Here is a tiny trained network, its code and every weight. The questions are about switching its units off for an input and a class, where a switched-off unit gives its printed mean instead of its output.

import numpy as np


def w(rows, s, z=0):
    codes = np.array(rows[::2]) - 128.0
    scale = np.full(codes.shape[1], s)
    scale[-1] = z or s
    return codes * scale


def f(y):
    return y / 2 * (1 + np.tanh(0.7978845608 * (y + 0.044715 * y**3)))


def log_softmax(a):
    a = a - a.max(-1, keepdims=True)
    return a - np.log(np.exp(a).sum(-1, keepdims=True))


def net(x, mask):
    res = np.array(x, float).reshape(1, 4) / 4 @ E
    y = f(res @ A[0][:, :-1].T + A[0][:, -1])
    res = res + np.where(mask, y, B[0][:, -1]) @ B[0][:, :-1]
    return log_softmax(res[-1] @ U[:, :-1].T + U[:, -1])


A, B = {}, {}
E = w([
[1,93,67,121],'x0',
[68,248,153,170],'x1',
[136,219,22,113],'x2',
[189,140,46,237],'x3',
],0.0081)
A[0] = w([
[132,135,131,106,171],'n1',
[103,164,108,209,236],'n2',
[85,24,129,69,211],'n3',
[115,203,141,125,152],'n4',
[173,64,73,139,163],'n5',
[105,140,67,222,163],'n6',
[81,157,133,141,74],'n7',
[130,82,123,48,200],'n8',
[148,8,42,175,255],'n9',
[83,177,181,176,139],'n10',
[155,154,160,22,214],'n11',
[191,49,118,139,189],'n12',
[114,180,141,221,238],'n13',
[119,73,161,40,79],'n14',
[91,147,86,171,197],'n15',
[168,137,123,69,148],'n16',
[94,147,21,79,141],'n17',
[199,90,74,181,158],'n18',
[160,132,218,166,135],'n19',
[152,60,92,26,127],'n20',
[162,84,211,197,211],'n21',
[151,39,137,80,247],'n22',
[40,69,71,120,211],'n23',
[78,147,172,194,149],'n24',
],0.013,0.0037)
B[0] = w([
[93,142,106,131,142],'n1',
[176,57,61,155,220],'n2',
[32,220,119,1,254],'n3',
[158,92,59,118,196],'n4',
[102,176,137,195,194],'n5',
[130,7,110,158,219],'n6',
[134,111,130,204,163],'n7',
[81,221,76,66,205],'n8',
[45,167,106,183,249],'n9',
[158,79,111,166,205],'n10',
[81,211,38,64,218],'n11',
[87,192,161,174,218],'n12',
[156,74,100,96,230],'n13',
[93,169,122,114,212],'n14',
[136,39,112,133,198],'n15',
[134,189,96,97,159],'n16',
[188,50,138,151,211],'n17',
[144,150,139,193,206],'n18',
[146,82,232,82,200],'n19',
[157,223,126,97,214],'n20',
[145,90,192,155,225],'n21',
[81,189,118,141,239],'n22',
[142,36,146,50,240],'n23',
[195,90,154,179,191],'n24',
],0.0078,0.0094)
U = w([
[143,108,73,204,162],'0',
[202,79,206,111,39],'1',
[103,169,226,124,114],'2',
[61,143,44,10,250],'3',
[165,183,66,108,55],'4',
],0.011,0.0022)

Each question gives the input, the list of numbers given to net, and the class t.
The units are the neurons (one row each of A and B). Each row of codes is followed by its name. A weight is (code - 128) times the scale printed after its matrix; where a second scale follows, it is the last column's (A, B and U).
mask holds one flag per neuron, in row order. A switched-off neuron (its flag False) gives its mean, the last column of its row in B, instead of its output. The means were averaged over made-up inputs and are rounded, as every weight is.
A unit's drop is (log p(t) with every unit on - log p(t) with that unit switched off) / (log p(t) with every unit on - log p(t) with every unit switched off).
The circuit of an input: a set's keep is (log p(t) with only the set's units on - log p(t) with every unit switched off) / (log p(t) with every unit on - log p(t) with every unit switched off). Starting from the 12 units with the biggest drops (on a tie, the unit counted first), units are removed one at a time, each time the one whose removal leaves the highest keep (on an exact tie, the one counted first), for as long as the keep stays at least 0.8.
circuit, biggest first: the units of the circuit, biggest drop first
top k neurons: the k neurons with the biggest drops, biggest first
drop of u: that unit's drop, to one decimal
input [1,-3,-8,-1], class 2: circuit, biggest first -> (n12; n2)
input [-7,-1,-6,-5], class 2: top neuron -> (n21)
input [-2,6,-1,-5], class 1: circuit, biggest first -> (n3; n9)
input [4,4,-8,-3], class 2: circuit, biggest first -> (n24; n2)
input [1,-8,-8,-1], class 3: top 2 neurons -> (n3; n8)
input [6,6,-7,-3], class 1: top 2 neurons -> (n24; n11)
input [-6,-3,-7,-6], class 3: top 2 neurons -> (n11; n3)
input [1,-1,7,-1], class 0: top 3 neurons -> (n3; n17; n8)
input [2,0,-8,0], class 2: top 2 neurons -> (n21; n11)
input [0,-6,-8,6], class 2: drop of n24 -> 0.0
input [0,-4,1,4], class 0: drop of n3 -> 0.1
input [-5,7,-3,6], class 1: drop of n19 -> 0.2
